Below are the code and all the weights of a small trained network. Each question names an input and a class and asks about switching units off, where a switched-off unit gives its printed mean instead of its output.

import numpy as np


def w(rows, s, z=0):
    codes = np.array(rows[::2]) - 128.0
    scale = np.full(codes.shape[1], s)
    scale[-1] = z or s
    return codes * scale


def norm(h):
    return h / np.sqrt((h * h).mean(-1, keepdims=True) + 1e-5)


def f(y):
    return np.maximum(y, 0)


def log_softmax(a):
    a = a - a.max(-1, keepdims=True)
    return a - np.log(np.exp(a).sum(-1, keepdims=True))


def net(x, mask):
    res = np.array(x, float).reshape(1, 2) / 4 @ E
    u = 0
    for l in range(3):
        y = f(norm(res) @ A[l][:, :-1].T + A[l][:, -1])
        res = res + np.where(mask[u : u + 4], y, B[l][:, -1]) @ B[l][:, :-1]
        u += 4
    return log_softmax(norm(res)[-1] @ U[:, :-1].T + U[:, -1])


A, B = {}, {}
E = w([
[147,163,145,108,237,115,106,150,72],'x0',
[188,141,97,192,209,254,143,19,140],'x1',
],0.0089)
A[0] = w([
[117,76,107,29,2,172,151,78,164,5],'0.n1',
[153,158,138,155,107,146,182,152,159,96],'0.n2',
[95,111,136,189,176,201,98,11,125,85],'0.n3',
[101,126,66,29,79,170,187,136,169,48],'0.n4',
],0.0068,0.0021)
B[0] = w([
[105,34,63,35,60,37,195,182,214,215],'0.n1',
[54,254,75,211,166,99,99,180,205,146],'0.n2',
[64,69,199,110,223,211,139,146,85,255],'0.n3',
[156,88,20,22,105,63,181,50,101,171],'0.n4',
],0.0071,0.0073)
A[1] = w([
[154,209,254,80,74,171,102,104,187,62],'1.n1',
[88,51,137,170,179,230,85,5,180,212],'1.n2',
[173,138,17,146,51,91,156,102,158,253],'1.n3',
[91,170,65,174,43,51,137,138,163,161],'1.n4',
],0.0055,0.00052)
B[1] = w([
[131,132,2,210,89,86,106,204,110,128],'1.n1',
[210,199,153,125,124,69,131,116,72,254],'1.n2',
[50,55,78,187,20,91,115,82,141,192],'1.n3',
[145,153,118,76,162,202,186,106,151,202],'1.n4',
],0.0095,0.0069)
A[2] = w([
[128,76,12,145,27,56,245,118,188,2],'2.n1',
[107,171,139,152,189,159,130,65,135,166],'2.n2',
[218,165,106,166,144,127,112,68,109,98],'2.n3',
[65,142,207,116,83,122,116,255,101,183],'2.n4',
],0.0081,0.0017)
B[2] = w([
[126,48,62,185,61,102,81,80,146,248],'2.n1',
[132,208,52,145,1,212,251,147,111,188],'2.n2',
[86,199,91,109,129,133,167,157,77,179],'2.n3',
[141,127,162,151,190,167,65,116,160,183],'2.n4',
],0.0088,0.012)
U = w([
[119,52,5,121,68,87,90,122,174,128],'0',
[170,201,72,126,139,170,204,139,89,238],'1',
[134,147,189,99,192,95,3,192,169,5],'2',
],0.011,0.0019)

Each question gives the input, the list of numbers given to net, and the class t.
The units are the neurons (one row each of A and B). Each row of codes is followed by its name. A weight is (code - 128) times the scale printed after its matrix; where a second scale follows, it is the last column's (A, B and U).
mask holds one flag per neuron, layer by layer. A switched-off neuron (its flag False) gives its mean, the last column of its row in B, instead of its output. The means were averaged over made-up inputs and are rounded, as every weight is.
A unit's drop is (log p(t) with every unit on - log p(t) with that unit switched off) / (log p(t) with every unit on - log p(t) with every unit switched off).
The circuit of an input: a set's keep is (log p(t) with only the set's units on - log p(t) with every unit switched off) / (log p(t) with every unit on - log p(t) with every unit switched off). Starting from all 12 units, units are removed one at a time, each time the one whose removal leaves the highest keep (on an exact tie, the one counted first), for as long as the keep stays at least 0.8.
units of the circuit, in order: the units of the circuit, biggest drop first
k most important neurons: the k neurons with the biggest drops, biggest first
top k neurons in layer l: the k neurons of layer l with the biggest drops, biggest first
drop when u is switched off: that unit's drop, to one decimal
input [-2,2], class 1: units of the circuit, in order	[0.n3; 2.n1]
input [2,0], class 1: units of the circuit, in order	[2.n1]
input [1,-5], class 2: 3 most important neurons	[0.n1; 1.n3; 0.n4]
input [2,-1], class 2: 3 most important neurons	[0.n1; 1.n4; 1.n2]
input [3,0], class 1: 2 most important neurons	[0.n1; 2.n1]
input [4,-1], class 2: top 2 neurons in layer 1	[1.n4; 1.n2]
input [1,0], class 1: top 2 neurons in layer 0	[0.n1; 0.n4]
input [2,-5], class 2: drop when 0.n1 is switched off	0.3
input [-5,5], class 1: drop when 0.n3 is switched off	1.8
input [4,-4], class 2: drop when 1.n2 is switched off	0.0
input [8,-2], class 2: top 2 neurons in layer 1	[1.n4; 1.n2]
input [3,-1], class 2: top 2 neurons in layer 1	[1.n4; 1.n2]
